Here is a tiny trained network, its code and every weight. The questions are about switching its units off for an input and a target symbol, where a switched-off unit gives its printed mean instead of its output.

import numpy as np


def w(rows, s, z=0):
    codes = np.array(rows[::2]) - 128.0
    scale = np.full(codes.shape[1], s)
    scale[-1] = z or s
    return codes * scale


def f(y):
    return np.maximum(y, 0)


def softmax(a):
    e = np.exp(a - a.max(-1, keepdims=True))
    return e / e.sum(-1, keepdims=True)


def log_softmax(a):
    a = a - a.max(-1, keepdims=True)
    return a - np.log(np.exp(a).sum(-1, keepdims=True))


def net(x, mask):
    ids = ['ΓΔΣαηλω'.index(c) for c in x.split()]
    T = len(ids)
    res = E[ids] + P[:T]
    u = 0
    for l in range(2):
        q, k, v = (res @ M[l].T for M in (Q, K, V))
        z = softmax(np.where(np.tri(T) > 0, q @ k.T / 2**0.5, -1e9)) @ v
        res = res + np.where(mask[u], z, O[l][:, -1]) @ O[l][:, :-1]
        u += 1
        y = f(res @ A[l][:, :-1].T + A[l][:, -1])
        res = res + np.where(mask[u : u + 8], y, B[l][:, -1]) @ B[l][:, :-1]
        u += 8
    return log_softmax(res[-1] @ U[:, :-1].T + U[:, -1])


Q, K, V, O, A, B = {}, {}, {}, {}, {}, {}
E = w([
[93,81,140,171,100],'Γ',
[101,146,160,221,171],'Δ',
[201,107,80,210,114],'Σ',
[2,174,130,181,109],'α',
[135,200,100,180,162],'η',
[208,168,56,212,136],'λ',
[97,168,85,164,97],'ω',
],0.013)
P = w([
[185,127,148,44,88],'0',
[121,141,96,160,109],'1',
[132,155,94,148,78],'2',
[117,141,41,138,103],'3',
[159,152,122,122,67],'4',
[134,134,79,104,100],'5',
[165,164,141,139,52],'6',
[118,138,58,97,121],'7',
[146,153,111,165,49],'8',
[95,136,1,132,109],'9',
[168,147,123,202,43],'10',
],0.0084)
Q[0] = w([
[111,146,76,170,74],'0.h0',
[68,54,2,124,243],'0.h0',
],0.014)
K[0] = w([
[143,133,187,46,151],'0.h0',
[168,213,241,183,1],'0.h0',
],0.016)
V[0] = w([
[139,140,238,218,220],'0.h0',
[120,4,185,221,71],'0.h0',
],0.012)
O[0] = w([
[209,207,227,220,32,253],'0.h0',
[111,1,241,149,167,240],'0.h0',
],0.0079,0.0032)
A[0] = w([
[142,209,178,156,234,121],'0.n0',
[211,116,105,98,191,3],'0.n1',
[107,138,132,67,220,68],'0.n2',
[53,201,145,134,187,94],'0.n3',
[205,175,255,21,173,69],'0.n4',
[78,129,81,67,89,130],'0.n5',
[176,82,103,171,152,113],'0.n6',
[123,182,202,71,215,68],'0.n7',
],0.0086,0.0053)
B[0] = w([
[138,137,54,142,23,253],'0.n0',
[170,99,221,114,90,129],'0.n1',
[143,208,167,185,192,130],'0.n2',
[150,79,112,88,2,171],'0.n3',
[109,128,101,216,97,140],'0.n4',
[74,152,161,126,193,156],'0.n5',
[144,62,180,74,111,198],'0.n6',
[115,181,115,136,194,128],'0.n7',
],0.0098,0.0039)
Q[1] = w([
[194,198,230,2,122],'1.h0',
[113,147,124,97,187],'1.h0',
],0.0092)
K[1] = w([
[71,66,50,254,134],'1.h0',
[123,142,140,195,96],'1.h0',
],0.012)
V[1] = w([
[186,39,109,136,111],'1.h0',
[249,136,36,163,196],'1.h0',
],0.015)
O[1] = w([
[168,254,226,105,196,244],'1.h0',
[144,99,222,2,62,3],'1.h0',
],0.0085,0.0027)
A[1] = w([
[163,165,87,165,190,101],'1.n0',
[215,77,40,155,148,56],'1.n1',
[134,55,87,107,118,113],'1.n2',
[224,64,126,130,154,113],'1.n3',
[3,148,162,165,117,1],'1.n4',
[184,112,113,55,192,71],'1.n5',
[212,159,43,76,173,87],'1.n6',
[99,171,88,56,202,31],'1.n7',
],0.011,0.006)
B[1] = w([
[156,41,109,85,99,254],'1.n0',
[42,187,250,84,103,186],'1.n1',
[212,192,69,166,211,210],'1.n2',
[101,179,147,122,151,153],'1.n3',
[17,118,227,105,85,171],'1.n4',
[89,181,165,115,121,134],'1.n5',
[66,97,154,68,90,143],'1.n6',
[183,231,103,158,165,134],'1.n7',
],0.013,0.0086)
U = w([
[171,98,182,116,255,254],'Γ',
[207,168,207,208,119,148],'Δ',
[188,212,205,107,228,71],'Σ',
[103,181,166,124,166,33],'α',
[189,181,103,77,128,168],'η',
[180,154,190,50,158,65],'λ',
[138,221,110,134,217,138],'ω',
],0.005,0.0054)

Each question gives the input, a string of symbols that net reads in full, and the target symbol t.
The units are the heads (2 rows each of Q, K, V and O) and the neurons (one row each of A and B). Each row of codes is followed by its name. A weight is (code - 128) times the scale printed after its matrix; where a second scale follows, it is the last column's (O, A, B and U).
mask holds one flag per unit, layer by layer, with each layer's heads first. A switched-off unit (its flag False) gives its mean, the last column of its rows in O or B, instead of its output. The means were averaged over made-up inputs and are rounded, as every weight is.
A unit's drop is (log p(t) with every unit on - log p(t) with that unit switched off) / (log p(t) with every unit on - log p(t) with every unit switched off).
The circuit of an input: a set's keep is (log p(t) with only the set's units on - log p(t) with every unit switched off) / (log p(t) with every unit on - log p(t) with every unit switched off). Starting from the 12 units with the biggest drops (on a tie, the unit counted first), units are removed one at a time, each time the one whose removal leaves the highest keep (on an exact tie, the one counted first), for as long as the keep stays at least 0.8.
units of the circuit, in order: the units of the circuit, biggest drop first
most important unit: the unit with the biggest drop
k most important neurons: the k neurons with the biggest drops, biggest first
top k neurons in layer l: the k neurons of layer l with the biggest drops, biggest first
input Σ Δ Δ λ Σ, target Σ: units of the circuit, in order -> [1.h0, 0.h0, 1.n0]
input α Δ Σ Σ Δ ω η Γ η Δ, target α: 4 most important neurons -> [1.n1, 0.n5, 0.n0, 0.n3]
input Σ Δ α Δ Γ Δ Δ Σ Δ Γ, target Σ: units of the circuit, in order -> [1.h0, 0.n6]
input η Δ η Γ Δ Δ η α Δ, target η: units of the circuit, in order -> [0.h0, 1.h0, 1.n1]
input ω Δ Γ, target ω: top 2 neurons in layer 1 -> [1.n2, 1.n0]
input λ Δ Δ η, target λ: units of the circuit, in order -> [1.h0]
input Γ Γ Δ, target Γ: 2 most important neurons -> [1.n0, 1.n1]
input ω Γ η, target ω: 3 most important neurons -> [1.n2, 0.n5, 1.n0]
input Γ Δ η, target Γ: units of the circuit, in order -> [0.h0, 1.n0, 1.h0]
input Σ Δ Δ Σ Γ Σ Δ Δ, target Σ: units of the circuit, in order -> [1.h0, 0.n6]
input Σ λ Σ λ η, target Σ: top 3 neurons in layer 1 -> [1.n0, 1.n7, 1.n5]
input Σ Γ Δ Γ Δ Γ Σ Δ α, target Σ: 2 most important neurons -> [0.n6, 1.n0]
input η η Δ Γ, target η: units of the circuit, in order -> [0.h0, 1.h0]
input λ λ Δ Δ η η Δ, target λ: most important unit -> 1.h0
input Γ Δ λ, target Γ: units of the circuit, in order -> [0.h0, 1.h0, 1.n0]
input Γ Δ Δ Δ α α λ, target Γ: units of the circuit, in order -> [0.h0, 1.n0, 1.h0]
input Γ η Γ η Δ ω, target Γ: 3 most important neurons -> [1.n0, 0.n0, 1.n1]
input Σ Δ Γ, target Σ: units of the circuit, in order -> [1.h0, 1.n0]
input Γ Δ ω Γ Γ, target Γ: top 2 neurons in layer 1 -> [1.n0, 1.n1]
input Δ Γ Γ Δ Σ Σ Δ Δ Δ η, target Δ: most important unit -> 0.h0
input Σ η λ Γ Γ Δ λ α, target Σ: top 3 neurons in layer 0 -> [0.n6, 0.n1, 0.n5]
